Here is a tiny trained network, its code and every weight. The questions are about switching its units off for an input and a target symbol, where a switched-off unit gives its printed mean instead of its output.

import numpy as np


def w(rows, s, z=0):
    codes = np.array(rows[::2]) - 128.0
    scale = np.full(codes.shape[1], s)
    scale[-1] = z or s
    return codes * scale


def softmax(a):
    e = np.exp(a - a.max(-1, keepdims=True))
    return e / e.sum(-1, keepdims=True)


def log_softmax(a):
    a = a - a.max(-1, keepdims=True)
    return a - np.log(np.exp(a).sum(-1, keepdims=True))


def net(x, mask):
    ids = ['ΔΛΠΦγεζημστψω'.index(c) for c in x.split()]
    T = len(ids)
    res = E[ids] + P[:T]
    u = 0
    for l in range(2):
        r = res
        for j in range(3):
            rows = slice(4 * j, 4 * j + 4)
            q, k, v = (r @ M[l][rows].T for M in (Q, K, V))
            z = softmax(np.where(np.tri(T) > 0, q @ k.T / 4**0.5, -1e9)) @ v
            o = O[l][rows]
            res = res + np.where(mask[u + j], z, o[:, -1]) @ o[:, :-1]
        u += 3
    return log_softmax(res[-1] @ U[:, :-1].T + U[:, -1])


Q, K, V, O = {}, {}, {}, {}
E = w([
[175,73,130],'Δ',
[175,70,128],'Λ',
[174,69,127],'Π',
[174,58,119],'Φ',
[171,83,139],'γ',
[155,62,126],'ε',
[171,39,109],'ζ',
[149,28,106],'η',
[154,62,126],'μ',
[154,61,125],'σ',
[125,65,132],'τ',
[111,27,111],'ψ',
[107,2,96],'ω',
],0.0087)
P = w([
[104,166,129],'0',
[192,79,192],'1',
[153,148,74],'2',
[75,74,123],'3',
[165,36,195],'4',
[189,131,37],'5',
[50,49,126],'6',
[157,2,209],'7',
[178,118,43],'8',
[36,31,131],'9',
],0.015)
Q[0] = w([
[211,112,195],'0.h1',
[193,165,113],'0.h1',
[132,123,137],'0.h1',
[141,108,164],'0.h1',
[192,144,136],'0.h2',
[127,155,112],'0.h2',
[183,52,188],'0.h2',
[33,117,106],'0.h2',
[94,61,105],'0.h3',
[252,225,246],'0.h3',
[112,176,102],'0.h3',
[218,35,173],'0.h3',
],0.023)
K[0] = w([
[151,147,34],'0.h1',
[188,85,98],'0.h1',
[125,134,119],'0.h1',
[117,152,97],'0.h1',
[122,53,99],'0.h2',
[153,123,94],'0.h2',
[41,104,225],'0.h2',
[148,218,146],'0.h2',
[85,180,107],'0.h3',
[189,2,36],'0.h3',
[154,120,207],'0.h3',
[162,193,3],'0.h3',
],0.022)
V[0] = w([
[119,173,140],'0.h1',
[174,97,117],'0.h1',
[143,99,119],'0.h1',
[140,129,129],'0.h1',
[150,171,148],'0.h2',
[55,163,245],'0.h2',
[131,102,123],'0.h2',
[128,113,126],'0.h2',
[75,186,52],'0.h3',
[110,97,115],'0.h3',
[182,81,202],'0.h3',
[126,250,97],'0.h3',
],0.023)
O[0] = w([
[86,130,177,13],'0.h1',
[213,167,151,254],'0.h1',
[168,136,111,213],'0.h1',
[143,137,143,138],'0.h1',
[216,134,145,11],'0.h2',
[139,156,250,88],'0.h2',
[84,96,92,215],'0.h2',
[102,111,110,178],'0.h2',
[148,149,224,151],'0.h3',
[94,117,128,142],'0.h3',
[115,112,37,104],'0.h3',
[235,173,211,111],'0.h3',
],0.019,0.0068)
Q[1] = w([
[48,124,188],'1.h1',
[38,127,195],'1.h1',
[97,154,126],'1.h1',
[127,139,120],'1.h1',
[196,198,155],'1.h2',
[175,154,135],'1.h2',
[53,1,92],'1.h2',
[76,96,123],'1.h2',
[152,147,130],'1.h3',
[49,50,227],'1.h3',
[130,133,120],'1.h3',
[4,101,179],'1.h3',
],0.026)
K[1] = w([
[146,40,137],'1.h1',
[142,34,133],'1.h1',
[122,93,113],'1.h1',
[122,125,120],'1.h1',
[180,137,126],'1.h2',
[167,115,133],'1.h2',
[112,49,130],'1.h2',
[93,134,120],'1.h2',
[153,156,128],'1.h3',
[115,32,188],'1.h3',
[128,131,123],'1.h3',
[150,4,140],'1.h3',
],0.03)
V[1] = w([
[86,247,108],'1.h1',
[94,245,87],'1.h1',
[115,86,153],'1.h1',
[94,111,134],'1.h1',
[152,102,123],'1.h2',
[134,61,139],'1.h2',
[137,141,100],'1.h2',
[111,146,136],'1.h2',
[155,118,95],'1.h3',
[127,223,84],'1.h3',
[120,158,127],'1.h3',
[98,237,118],'1.h3',
],0.011)
O[1] = w([
[156,204,94,76],'1.h1',
[165,170,81,79],'1.h1',
[101,127,142,142],'1.h1',
[107,119,118,130],'1.h1',
[146,144,120,192],'1.h2',
[159,146,147,241],'1.h2',
[135,162,109,166],'1.h2',
[112,109,135,73],'1.h2',
[86,92,147,242],'1.h3',
[103,7,149,123],'1.h3',
[137,107,127,89],'1.h3',
[147,44,129,1],'1.h3',
],0.017,0.0088)
U = w([
[155,112,183,124],'Δ',
[143,119,166,121],'Λ',
[140,118,164,119],'Π',
[113,115,99,234],'Φ',
[255,127,199,106],'γ',
[132,163,130,137],'ε',
[125,126,61,142],'ζ',
[81,171,52,1],'η',
[128,167,127,164],'μ',
[126,165,127,146],'σ',
[122,147,205,127],'τ',
[71,148,140,82],'ψ',
[47,150,104,12],'ω',
],0.013,0.0085)

Each question gives the input, a string of symbols that net reads in full, and the target symbol t.
The units are the heads (4 rows each of Q, K, V and O). Each row of codes is followed by its name. A weight is (code - 128) times the scale printed after its matrix; where a second scale follows, it is the last column's (O and U).
mask holds one flag per head, layer by layer. A switched-off head (its flag False) gives its mean, the last column of its rows in O, instead of its output. The means were averaged over made-up inputs and are rounded, as every weight is.
A unit's drop is (log p(t) with every unit on - log p(t) with that unit switched off) / (log p(t) with every unit on - log p(t) with every unit switched off).
The circuit of an input: a set's keep is (log p(t) with only the set's units on - log p(t) with every unit switched off) / (log p(t) with every unit on - log p(t) with every unit switched off). Starting from all 6 units, units are removed one at a time, each time the one whose removal leaves the highest keep (on an exact tie, the one counted first), for as long as the keep stays at least 0.8.
circuit, biggest first: the units of the circuit, biggest drop first
unit that matters most: the unit with the biggest drop
which heads matter: for each layer, one digit per head in row order, 1 if its drop is at least 0.15 and else 0, layers parted by /
input γ γ Λ Φ Δ ψ τ Π Π τ, target γ: unit that matters most	0.h2
input μ Δ γ η γ γ ω γ Π η, target μ: circuit, biggest first	(0.h1 1.h3 0.h2)
input τ μ γ τ γ, target τ: circuit, biggest first	(0.h2 1.h1 1.h3 0.h3)
input τ ε γ ζ Φ γ Π Φ ζ ω, target τ: circuit, biggest first	(0.h2 1.h1)
input Δ ζ ζ Φ γ γ γ τ ω γ, target Δ: circuit, biggest first	(0.h2 0.h3 1.h3 0.h1)
input Δ η Φ τ γ η ω Φ, target ω: which heads matter	011 / 100
input μ ψ Λ γ τ, target τ: which heads matter	010 / 101
input τ η μ τ, target τ: which heads matter	110 / 100
input Φ Δ Δ τ γ μ γ Δ, target μ: circuit, biggest first	(0.h3 1.h3)
input μ γ ε Φ τ Λ ε Δ Λ Δ, target μ: which heads matter	110 / 001
input τ γ γ η Λ σ ε, target τ: circuit, biggest first	(0.h2 0.h1 0.h3)
input γ γ ω η γ Δ η Δ Δ Φ, target γ: which heads matter	011 / 000
input σ γ ω ζ Λ, target ω: circuit, biggest first	(0.h3 0.h2)
input γ ω τ γ Φ γ γ Δ, target γ: which heads matter	100 / 001
input Φ η Λ, target ζ: circuit, biggest first	(0.h2 1.h1)
input τ τ γ γ Δ τ ω Δ, target ω: which heads matter	010 / 100
input τ τ τ Δ η Δ η γ η Λ, target τ: which heads matter	010 / 100
input η τ τ ω Δ η Φ, target η: which heads matter	001 / 001
input τ γ Φ σ γ Π γ ω, target ω: which heads matter	010 / 101
input η ψ ω η, target η: which heads matter	111 / 001
input Φ γ τ, target ζ: circuit, biggest first	(1.h1 0.h2)
input σ Π η, target ζ: circuit, biggest first	(0.h2)
